Both labels of each row
[0.229, 0.451, 0.627, 0.811, 0.318, 0.159, 0.303, 0.082, 0.137, -0.156, 1.870, -0.237, -0.554, -0.728, -0.570, -0.548, -0.069, 0.075, -1.795, -1.364, 0.462, -0.445, 1.132, -1.588, 0.373, -0.514, 0.203, -1.342, 1.327, 3.266, -0.063, -0.274, -0.914, -0.981, 1.395, -0.572, -0.166, 0.077, 0.765, 0.184, -2.087, -0.087, 0.378, 0.049, 0.791, 0.233, 1.021, -0.388, -0.108, -0.389, 0.719, 1.088, -0.372, -0.727] : tef + L
[0.639, 1.148, 0.329, 0.711, 0.906, -2.853, 0.007, -0.832, 0.044, -0.701, -2.515, -0.263, 0.260, -0.827, -0.273, -0.895, -0.160, -0.017, -0.763, -2.459, -0.259, 0.818, 0.057, -1.499, 1.714, 0.353, -0.547, -0.675, 2.381, 5.159, -0.171, -4.054, -0.402, -0.992, 0.681, -0.523, 0.152, -0.133, 0.145, -0.249, 1.832, -0.193, 0.826, -0.516, 1.805, 0.729, 0.789, 0.883, 0.105, 0.228, 0.228, 0.610, -0.309, -1.279] : Sidur + N
[0.080, -0.453, 0.363, 0.817, -0.871, 0.376, -0.265, -0.265, 0.348, 0.002, -1.030, 0.048, 0.684, 1.581, 0.388, -0.684, -0.010, 0.414, 0.428, 0.077, 0.633, -0.491, 0.398, 0.386, -0.750, 0.055, -6.193, 1.103, 0.849, 2.792, 0.455, 0.219, -0.040, -0.521, -0.496, -0.502, 0.346, 0.870, 0.054, -1.326, -1.145, 0.653, 0.097, 0.288, -1.256, -0.112, -2.085, -0.213, -0.637, 0.248, -0.099, 0.020, 0.159, 1.207] : sode + V
[-0.052, -0.407, 0.346, 0.248, -0.645, 0.839, -0.071, -0.288, -0.491, -0.276, 3.213, 1.104, -0.274, 0.161, -0.043, -1.237, -0.258, 0.048, -0.008, 0.696, -0.557, 0.119, -0.140, -0.488, -0.481, 0.284, -3.734, 1.214, 1.924, 2.431, 0.475, -0.558, -0.564, -1.015, -0.212, 1.092, 0.698, 1.027, 0.163, -0.280, -0.925, 0.353, 0.005, -0.142, 0.464, 0.458, -1.845, -0.369, -0.094, 0.869, 0.430, 0.318, -0.151, 0.201] : sode + N
[0.627, 0.538, 0.439, 0.722, 0.562, 0.060, -0.040, -0.061, 0.249, -0.168, 3.470, -0.752, -2.018, 0.167, -1.527, -0.416, 0.221, 0.164, -1.562, -0.891, 0.674, -0.539, 1.108, -1.242, 0.228, -1.043, 0.691, -1.563, 1.450, 1.530, 0.146, -0.760, -0.096, -0.926, 0.631, -1.009, -0.047, -0.170, 0.525, 0.352, -0.535, -0.261, 0.463, 0.554, 1.667, -0.167, 1.510, -0.043, -0.381, -0.463, 0.639, 0.349, -0.105, 0.008] : tef + L
[-0.780, -0.052, 0.566, -1.540, -0.539, 1.348, 0.669, 0.063, -0.111, -0.508, 3.342, 1.028, -0.432, 0.251, 0.328, -0.443, 0.472, -0.151, 0.293, -1.235, -1.047, 0.667, -0.162, -0.881, 0.105, -0.306, -2.149, 0.777, -0.151, 2.203, -0.276, 0.385, -0.752, -0.703, -0.437, 0.895, -0.172, 1.228, -0.356, 0.078, -0.841, 0.963, 0.528, 0.085, -0.577, -0.054, -1.739, -0.900, 0.399, 1.079, 0.180, -0.446, -0.574, 0.037] : sode + G
[-0.816, -1.061, 0.806, -0.910, -0.161, 1.919, -0.249, 0.498, 0.112, -0.437, 3.311, -0.397, -1.162, 1.913, -0.067, -0.160, 0.332, -0.666, -0.091, 0.659, 1.837, 0.203, 0.969, -0.423, -0.760, -0.658, -1.362, -0.805, 0.250, 4.159, 0.596, 1.286, -4.319, -1.333, 1.231, -0.038, -0.239, 1.301, -0.302, 0.127, -2.568, 0.050, 0.272, 1.003, 1.732, 0.476, -1.423, -0.501, -0.432, 0.187, 0.455, -0.699, -1.151, -0.047] : sode + L
[-0.611, -0.352, 0.159, 1.710, -0.944, 0.468, 0.695, -1.053, 0.064, 0.307, 1.712, 0.422, 0.179, 0.559, -0.389, -0.191, -0.047, 0.251, 0.085, 0.435, -0.376, -0.106, -0.627, -0.850, -0.190, 0.337, -2.333, 1.122, 0.387, 0.362, -0.412, -0.149, -0.010, 0.269, 0.188, 2.037, 0.226, 0.781, -0.066, -0.190, -1.391, 0.249, -0.623, -0.683, -0.560, 0.416, -1.480, -0.847, 0.168, 0.854, 0.351, -0.227, 0.207, -0.193] : sode + N
[0.001, 0.282, -0.682, -2.267, 1.130, -0.540, -0.432, -0.107, -0.063, -0.829, -0.220, -0.339, -0.813, 0.318, 0.682, -0.270, 0.016, -0.441, 0.141, -0.690, 0.550, 0.892, -0.702, 0.130, 0.432, 0.184, -0.232, -0.434, 0.395, 3.694, -0.387, -1.171, 0.036, -0.671, 0.077, -0.463, -0.448, 0.401, -0.066, -0.193, 1.856, -0.550, 1.309, 0.141, 1.844, -0.335, -0.524, 0.215, 0.605, 0.125, -0.065, 0.142, -0.400, 0.705] : Sidur + G
[0.091, 0.358, 0.691, 1.005, -0.395, 0.414, -0.164, -0.489, 0.122, 0.325, 6.430, -0.875, -1.347, 0.726, -0.110, 0.242, -0.001, -0.059, -1.458, -2.156, 1.630, -0.811, 0.595, -1.300, 0.057, -0.561, -0.010, -0.831, 0.698, 0.409, 0.186, 0.519, -0.295, -1.027, 1.189, -0.232, 0.014, -0.082, 0.990, -0.014, -1.051, -1.258, 0.979, 0.587, 4.274, -0.147, 1.972, -0.326, 0.500, -0.823, 0.321, -0.061, 0.141, -0.389] : tef + L
[-0.373, -1.311, 0.660, 0.578, -0.696, 1.454, 0.423, -1.015, -0.032, -0.121, -0.438, 0.411, 0.659, 2.034, -0.078, -0.221, -0.034, 0.065, 0.317, -0.467, 1.618, -0.600, 0.567, 0.119, -0.738, 0.018, -1.998, 0.753, -1.312, 2.307, 0.275, 2.407, -0.607, -0.434, -0.149, 0.442, 0.486, 1.520, -0.516, 0.563, -1.277, 0.424, -0.297, 0.551, -0.829, 0.155, -2.223, -0.859, -0.610, 0.263, -0.092, -0.099, -0.143, 0.069] : sode + L
